Each row has a name. Each question is about the rows just above it.

<45>: [147  93  98  65]
<14>: [130 124 136 152]
<129>: [148 107 152  84]
<37>: [119 147 121 141]
<142>: [115 175 152  66]
<130>: [118 158 129 103]
<150>: [138  80  80 128]
<28>: [114 163 169 158]
<165>: [139  83  60 109]
<97>: [126  95  82 179]
<106>: [136 125 163 127]
<72>: [121 123 133 189]
What comes right after [148] in the named rows? => [107]
What comes right after [114] in the named rows? => [163]

<15>: [169  59 111  62 182 174 110 201  54  60 151]
<135>: [164  73  71 130 182 130  76 136  61 146 121]
<101>: [161  61  72 123 183 133  72 159  64 179 128]
<94>: [127  77 107 120 145 129  95 182 115 136 141]
<54>: [128  78 110 116 145 131  97 184 114 134 142]
Right after [62] comes => [182]
What comes right after [114] in the named rows? => [134]
Number of entries in [128  78]: => 2
Right after [111] comes => [62]
The entry that follows [78]: => [110]
What comes right after [64] in the named rows? => [179]
Number of entries in [169  59 111  62 182 174 110 201  54]: => 9

<140>: [156 127 105 102 123 139 137 103 139 126  85 162  84 112 127 190 132]
<177>: [178 114 102 143 186 151 104  63 144 138 177 141 147 133 164 120 152]
<84>: [109 142 126  73  51 113 172 171 124 132 125 155 110 120 145 162 142]
<75>: [120 128 137 144 137 125 120 132 125 113  84  73 137 136  66  82  82]
<102>: [109 137 133 106  87 116 164 159 123 129 156 107 156 138 130  89 126]
<80>: [102 129 149 150 127 117 122 153 119 122 104 116 122 127 106 125 113]
<195>: [108 138 131  95  73 116 157 165 123 113  84  73 136 135  67  83  82]
<107>: [133 132 118  97  96 127 147 133 131 118  78 112 110 124  90 132 102]
<36>: [121 115 153 211 213 133  73 107 122 132 126 155 111 120 145 162 142]
<176>: [129 130 123 112 112 127 139 131 129 134 152 142 133 128 150 133 144]
What comes right after [190] in the named rows? => [132]
Whose row is [178 114 102 143 186 151 104  63 144 138 177 141 147 133 164 120 152]? => <177>
How many entries does [129 130 123 112 112 127 139 131 129 134 152 142 133 128 150 133 144] have? => 17
Count the entries of [129 130 123 112 112 127 139 131 129 134 152 142 133 128 150 133]: => 16
Right after [83] comes => [82]

<35>: [123 137 122 146 137  66]
<110>: [122 127 133 132 126 175]
<109>: [127 143 127 156 141 145]
<9>: [123 128 121 131 128 145]
The entry that follows [143]: => [127]
Right after [133] comes => [132]
Number of entries in [122 127 133 132 126 175]: => 6
Number of entries in [123 137 122]: => 3
Right after [146] comes => [137]
How many entries does [123 128 121 131 128] have? => 5

<68>: [129 129 151 125 128 129 128  56 130 149 129 130 102 117 163 148 125 127
 123  95 128 127 126 104 127 131 129 128 127  73 124  86 126 136 130 129
 126 125 152 126 129 138 151 124 135]
<2>: [129 128 107 132 127 127 142 216 126 120 105 125 150 134  64 134 130 123
 134  97 122 127 130 164 128 126 122 123 127 155 133 160 127 120 129 122
 138 135 104 127 127 113 101 132 126]
<22>: [126 128 142 125 129 128 109  51 130 127 158 131 113 126 194 122 126 136
 124 198 136 130 126  94 128 129 136 135 129 123 126 107 131 134 126 136
 113 121 146 131 130 144 153 124 124]
What comes right after [149] in the named rows? => [129]
How many entries does [126 128 142 125 129 128 109  51 130 127 158 131 113 126 194 122 126 136
 124 198 136 130 126  94 128 129 136 135] have? => 28

<65>: [120 102 141 122 107 185 170 138 177 174 122 143 194 123 136 149 152 157
 135 131 108 136]
<115>: [103  98 155 133  85 164 164 137 169 169 115 145 195 121 119 127 146 148
 120 131 109 152]
<171>: [132 114 129 119 126 176 158 135 164 161 127 136 170 126 142 153 147 151
 141 130 114 125]
<46>: [114  99 146 125  99 183 171 138 178 176 120 144 198 122 132 144 152 156
 131 131 107 141]
<83>: [105  97 153 131  87 171 167 138 173 173 116 146 199 121 123 132 148 152
 123 132 108 150]
<112>: [133 117 127 119 129 170 154 134 159 156 128 135 163 127 141 151 144 148
 140 129 116 123]
<158>: [109  98 150 129  92 178 170 138 176 175 117 145 200 121 127 138 150 155
 127 132 107 146]
<181>: [129 110 132 119 121 181 163 136 170 166 126 138 178 125 141 153 149 154
 140 130 111 127]
<32>: [125 106 136 120 115 184 167 137 174 171 124 141 186 124 139 152 151 156
 138 131 109 131]
Right after [198] comes => [122]
How many entries does [109  98 150 129  92 178 170 138 176 175 117 145 200 121] have? => 14
How many entries does [129 110 132 119 121 181 163 136 170 166 126] have? => 11

<93>: [114 135 126 128 134 128 129 129 131 139 125 125 124 123 126 145 118 125
 140  58 130 125 127 131 172 125 127 130 129 132 129]
<17>: [114 145 130 128 145 122 126 132 120 137 130 123 130 119 123 174 128 129
 143 109 122 129 130 125  74 146 131 124 133 122 136]
<42>: [107 134 129 128 134 124 126 130 101 130 130 124 130 118 124 146 130 129
 132 134 120 129 129 126 166 132 130 126 130 123 132]
What comes right after [137] in the named rows? => [130]
Count the entries of [114 135 126 128 134 128 129 129 131 139]: => 10

